Here is a tiny trained network, its code and every weight. The questions are about switching its units off for an input and a target symbol, where a switched-off unit gives its printed mean instead of its output.

import numpy as np


def w(rows, s, z=0):
    codes = np.array(rows[::2]) - 128.0
    scale = np.full(codes.shape[1], s)
    scale[-1] = z or s
    return codes * scale


def f(y):
    return y / 2 * (1 + np.tanh(0.7978845608 * (y + 0.044715 * y**3)))


def softmax(a):
    e = np.exp(a - a.max(-1, keepdims=True))
    return e / e.sum(-1, keepdims=True)


def log_softmax(a):
    a = a - a.max(-1, keepdims=True)
    return a - np.log(np.exp(a).sum(-1, keepdims=True))


def net(x, mask):
    ids = ['βδηθμξπψ'.index(c) for c in x.split()]
    T = len(ids)
    res = E[ids] + P[:T]
    r = res
    for j in range(3):
        rows = slice(2 * j, 2 * j + 2)
        q, k, v = (r @ M[0][rows].T for M in (Q, K, V))
        z = softmax(np.where(np.tri(T) > 0, q @ k.T / 2**0.5, -1e9)) @ v
        o = O[0][rows]
        res = res + np.where(mask[j], z, o[:, -1]) @ o[:, :-1]
    y = f(res @ A[0][:, :-1].T + A[0][:, -1])
    res = res + np.where(mask[3:11], y, B[0][:, -1]) @ B[0][:, :-1]
    return log_softmax(res[-1] @ U[:, :-1].T + U[:, -1])


Q, K, V, O, A, B = {}, {}, {}, {}, {}, {}
E = w([
[136,111,53,175,167],'β',
[85,92,168,119,150],'δ',
[139,107,143,170,196],'η',
[68,78,109,94,102],'θ',
[123,99,6,132,111],'μ',
[188,172,97,152,167],'ξ',
[148,139,242,116,187],'π',
[150,129,55,87,51],'ψ',
],0.019)
P = w([
[92,217,168,134,84],'0',
[107,96,105,189,150],'1',
[168,130,177,161,55],'2',
[99,199,112,84,127],'3',
[135,65,101,163,165],'4',
[201,95,167,145,60],'5',
[115,191,109,44,141],'6',
[160,37,95,139,178],'7',
[226,71,144,119,65],'8',
[135,193,85,4,149],'9',
[192,22,103,114,194],'10',
],0.018)
Q[0] = w([
[129,179,162,89,59],'h0',
[194,27,144,224,80],'h0',
[143,218,132,111,47],'h1',
[49,247,83,42,206],'h1',
[74,78,139,178,139],'h2',
[143,94,150,103,127],'h2',
],0.013)
K[0] = w([
[27,111,108,220,161],'h0',
[216,15,97,4,215],'h0',
[57,111,131,201,154],'h1',
[61,249,144,225,62],'h1',
[140,145,181,52,150],'h2',
[104,109,110,111,196],'h2',
],0.012)
V[0] = w([
[220,195,5,172,100],'h0',
[11,53,81,142,119],'h0',
[184,151,49,160,106],'h1',
[101,57,98,52,38],'h1',
[117,169,161,117,129],'h2',
[112,127,138,86,134],'h2',
],0.014)
O[0] = w([
[18,93,122,129,69,254],'h0',
[116,106,60,218,250,248],'h0',
[58,43,114,58,194,231],'h1',
[65,213,122,187,202,186],'h1',
[128,133,69,75,157,78],'h2',
[151,97,129,154,90,101],'h2',
],0.013,0.0068)
A[0] = w([
[80,236,146,96,77,135],'n0',
[168,172,209,111,156,125],'n1',
[181,167,123,58,89,6],'n2',
[123,105,192,104,109,191],'n3',
[159,1,123,95,175,101],'n4',
[236,44,138,59,83,149],'n5',
[85,195,76,128,170,114],'n6',
[85,80,184,136,167,183],'n7',
],0.0086,0.015)
B[0] = w([
[156,7,189,193,139,148],'n0',
[136,145,75,134,91,180],'n1',
[111,141,214,207,80,174],'n2',
[110,117,83,64,102,170],'n3',
[127,81,160,242,97,201],'n4',
[117,141,154,37,193,238],'n5',
[112,158,165,157,173,227],'n6',
[99,128,82,82,37,251],'n7',
],0.011,0.023)
U = w([
[170,130,149,175,67,130],'β',
[189,164,88,158,104,244],'δ',
[171,59,151,124,190,57],'η',
[124,192,166,141,196,89],'θ',
[115,120,193,172,167,108],'μ',
[168,143,35,92,91,133],'ξ',
[150,159,104,68,203,155],'π',
[84,254,96,94,124,95],'ψ',
],0.0077,0.011)

Each question gives the input, a string of symbols that net reads in full, and the target symbol t.
The units are the heads (2 rows each of Q, K, V and O) and the neurons (one row each of A and B). Each row of codes is followed by its name. A weight is (code - 128) times the scale printed after its matrix; where a second scale follows, it is the last column's (O, A, B and U).
mask holds one flag per unit, heads first, then neurons. A switched-off unit (its flag False) gives its mean, the last column of its rows in O or B, instead of its output. The means were averaged over made-up inputs and are rounded, as every weight is.
A unit's drop is (log p(t) with every unit on - log p(t) with that unit switched off) / (log p(t) with every unit on - log p(t) with every unit switched off).
The circuit of an input: a set's keep is (log p(t) with only the set's units on - log p(t) with every unit switched off) / (log p(t) with every unit on - log p(t) with every unit switched off). Starting from all 11 units, units are removed one at a time, each time the one whose removal leaves the highest keep (on an exact tie, the one counted first), for as long as the keep stays at least 0.8.
circuit, biggest first: the units of the circuit, biggest drop first
most important unit: the unit with the biggest drop
top k neurons: the k neurons with the biggest drops, biggest first
which heads matter: for each layer, one digit per head in row order, 1 if its drop is at least 0.15 and else 0, layers parted by /
input π μ β μ ξ μ β, target β: circuit, biggest first : n2, h0
input β β δ μ δ μ δ, target ξ: most important unit : h1
input μ μ β ψ μ, target ψ: which heads matter : 110
input ψ ψ μ δ μ μ η, target μ: circuit, biggest first : n0, h0
input ξ μ μ ξ π δ, target π: circuit, biggest first : n5, h0
input π ξ θ ξ μ μ β η β π, target β: which heads matter : 110
input μ η β μ μ β δ β, target δ: which heads matter : 000
input δ ψ μ π μ π ξ ψ β π, target δ: circuit, biggest first : h1, h0
input ξ μ δ ξ μ ψ μ, target η: top 2 neurons : n5, n0
input μ β μ, target β: circuit, biggest first : n4, h1, h0, n5
input μ η δ, target η: top 2 neurons : n5, n4
input μ π μ, target π: circuit, biggest first : n5, h0, h1
input θ μ μ θ μ, target μ: circuit, biggest first : n4, h0
input η μ δ μ π η β π, target π: top neuron : n5
input δ θ ξ, target θ: circuit, biggest first : h0, h1
input η δ β μ μ μ ξ β ψ, target β: circuit, biggest first : n4, h0, h1, n5
input ψ μ ξ δ μ μ δ μ μ ξ η, target ξ: circuit, biggest first : h0, n3
input δ δ π μ, target δ: which heads matter : 010
input ψ μ π μ β, target π: circuit, biggest first : h0, n5
input β μ ψ μ δ, target ψ: top 2 neurons : n7, n4
input ψ δ β π π δ δ, target μ: most important unit : n0
input μ β β δ ψ ξ μ θ, target ξ: which heads matter : 100
input μ δ μ μ δ δ, target δ: circuit, biggest first : h0, h1
input β μ δ μ, target ξ: top 2 neurons : n6, n2
input μ η β μ β μ δ ψ π μ δ, target π: circuit, biggest first : h0, n5
input μ μ θ μ μ μ π, target ψ: which heads matter : 010
input π δ π ξ δ δ, target δ: which heads matter : 110
input μ μ β ψ π η, target π: circuit, biggest first : n5, h0
input π θ μ μ π μ δ ψ μ π μ, target π: circuit, biggest first : h0, n5
input π δ π μ β μ, target β: most important unit : n4
